Below are the code and all the weights of a small trained network. Each question names an input and a class and asks about switching units off, where a switched-off unit gives its printed mean instead of its output.

import numpy as np


def w(rows, s, z=0):
    codes = np.array(rows[::2]) - 128.0
    scale = np.full(codes.shape[1], s)
    scale[-1] = z or s
    return codes * scale


def norm(h):
    return h / np.sqrt((h * h).mean(-1, keepdims=True) + 1e-5)


def f(y):
    return y / 2 * (1 + np.tanh(0.7978845608 * (y + 0.044715 * y**3)))


def log_softmax(a):
    a = a - a.max(-1, keepdims=True)
    return a - np.log(np.exp(a).sum(-1, keepdims=True))


def net(x, mask):
    res = np.array(x, float).reshape(1, 4) / 4 @ E
    u = 0
    for l in range(2):
        y = f(norm(res) @ A[l][:, :-1].T + A[l][:, -1])
        res = res + np.where(mask[u : u + 9], y, B[l][:, -1]) @ B[l][:, :-1]
        u += 9
    return log_softmax(norm(res)[-1] @ U[:, :-1].T + U[:, -1])


A, B = {}, {}
E = w([
[151,254,183,169],'x0',
[129,80,240,144],'x1',
[133,88,92,231],'x2',
[6,152,189,186],'x3',
],0.0051)
A[0] = w([
[64,172,57,31,128],'0.n0',
[56,37,115,47,60],'0.n1',
[219,111,167,109,159],'0.n2',
[182,6,81,172,252],'0.n3',
[99,160,113,75,98],'0.n4',
[102,185,139,103,151],'0.n5',
[115,96,191,133,219],'0.n6',
[133,181,79,184,63],'0.n7',
[207,188,171,224,147],'0.n8',
],0.012,0.0036)
B[0] = w([
[229,3,195,154,210],'0.n0',
[147,174,123,168,208],'0.n1',
[127,187,126,62,180],'0.n2',
[95,172,54,91,254],'0.n3',
[179,80,189,172,150],'0.n4',
[187,173,201,214,166],'0.n5',
[88,167,121,162,185],'0.n6',
[149,99,47,114,146],'0.n7',
[153,186,167,235,197],'0.n8',
],0.008,0.0075)
A[1] = w([
[211,115,117,207,137],'1.n0',
[168,91,126,16,151],'1.n1',
[54,121,133,152,166],'1.n2',
[4,69,103,152,82],'1.n3',
[249,110,68,170,141],'1.n4',
[77,188,43,200,252],'1.n5',
[131,149,124,190,110],'1.n6',
[123,156,199,245,182],'1.n7',
[127,78,15,60,95],'1.n8',
],0.011,0.0038)
B[1] = w([
[162,97,139,150,196],'1.n0',
[67,110,119,78,165],'1.n1',
[96,235,166,163,152],'1.n2',
[17,112,94,173,149],'1.n3',
[58,63,124,139,204],'1.n4',
[140,19,104,134,245],'1.n5',
[126,140,167,135,159],'1.n6',
[85,226,119,47,254],'1.n7',
[255,239,176,32,190],'1.n8',
],0.0076,0.0092)
U = w([
[151,221,205,168,206],'0',
[109,101,53,178,154],'1',
[25,124,123,165,3],'2',
[178,131,75,16,148],'3',
[196,4,156,147,107],'4',
],0.019,0.0051)

Each question gives the input, the list of numbers given to net, and the class t.
The units are the neurons (one row each of A and B). Each row of codes is followed by its name. A weight is (code - 128) times the scale printed after its matrix; where a second scale follows, it is the last column's (A, B and U).
mask holds one flag per neuron, layer by layer. A switched-off neuron (its flag False) gives its mean, the last column of its row in B, instead of its output. The means were averaged over made-up inputs and are rounded, as every weight is.
A unit's drop is (log p(t) with every unit on - log p(t) with that unit switched off) / (log p(t) with every unit on - log p(t) with every unit switched off).
The circuit of an input: a set's keep is (log p(t) with only the set's units on - log p(t) with every unit switched off) / (log p(t) with every unit on - log p(t) with every unit switched off). Starting from the 12 units with the biggest drops (on a tie, the unit counted first), units are removed one at a time, each time the one whose removal leaves the highest keep (on an exact tie, the one counted first), for as long as the keep stays at least 0.8.
circuit, biggest first: the units of the circuit, biggest drop first
k most important neurons: the k neurons with the biggest drops, biggest first
k most important neurons of layer l: the k neurons of layer l with the biggest drops, biggest first
drop when u is switched off: that unit's drop, to one decimal
input [-6,-8,-7,-1], class 4: circuit, biggest first -> (0.n0)
input [-1,8,6,-4], class 1: 3 most important neurons of layer 1 -> (1.n7, 1.n5, 1.n8)
input [-1,-1,8,-5], class 3: circuit, biggest first -> (1.n8, 0.n3)
input [5,-3,2,-2], class 1: 2 most important neurons -> (0.n7, 1.n8)
input [3,-5,4,2], class 1: 3 most important neurons of layer 0 -> (0.n7, 0.n8, 0.n0)
input [-3,8,6,-1], class 2: 2 most important neurons -> (0.n6, 1.n3)
input [5,-3,5,0], class 1: 2 most important neurons -> (0.n7, 1.n5)
input [0,-1,8,-5], class 3: 2 most important neurons -> (0.n3, 1.n8)
input [-8,3,1,0], class 3: 2 most important neurons of layer 1 -> (1.n8, 1.n4)
input [4,-4,8,-2], class 1: 2 most important neurons of layer 0 -> (0.n8, 0.n0)
input [1,1,1,-2], class 1: 3 most important neurons of layer 0 -> (0.n8, 0.n3, 0.n5)
input [5,-4,5,1], class 1: 3 most important neurons -> (0.n7, 1.n5, 1.n8)
input [1,1,-8,-1], class 4: 2 most important neurons -> (0.n0, 0.n8)
input [-6,-3,-7,8], class 4: circuit, biggest first -> (0.n0)
input [-4,8,-1,0], class 2: 2 most important neurons -> (0.n6, 1.n2)
input [4,-2,6,-7], class 1: 3 most important neurons -> (0.n8, 0.n0, 1.n7)
input [-3,2,-7,-2], class 4: 2 most important neurons of layer 1 -> (1.n7, 1.n8)
input [-4,6,2,1], class 2: 2 most important neurons of layer 0 -> (0.n6, 0.n7)
input [-6,8,2,1], class 2: drop when 0.n6 is switched off -> 0.3
input [-3,6,8,-3], class 3: circuit, biggest first -> (0.n3)
input [-2,4,-1,1], class 2: drop when 0.n6 is switched off -> 0.2
input [-3,-7,-6,3], class 4: drop when 0.n0 is switched off -> 0.5
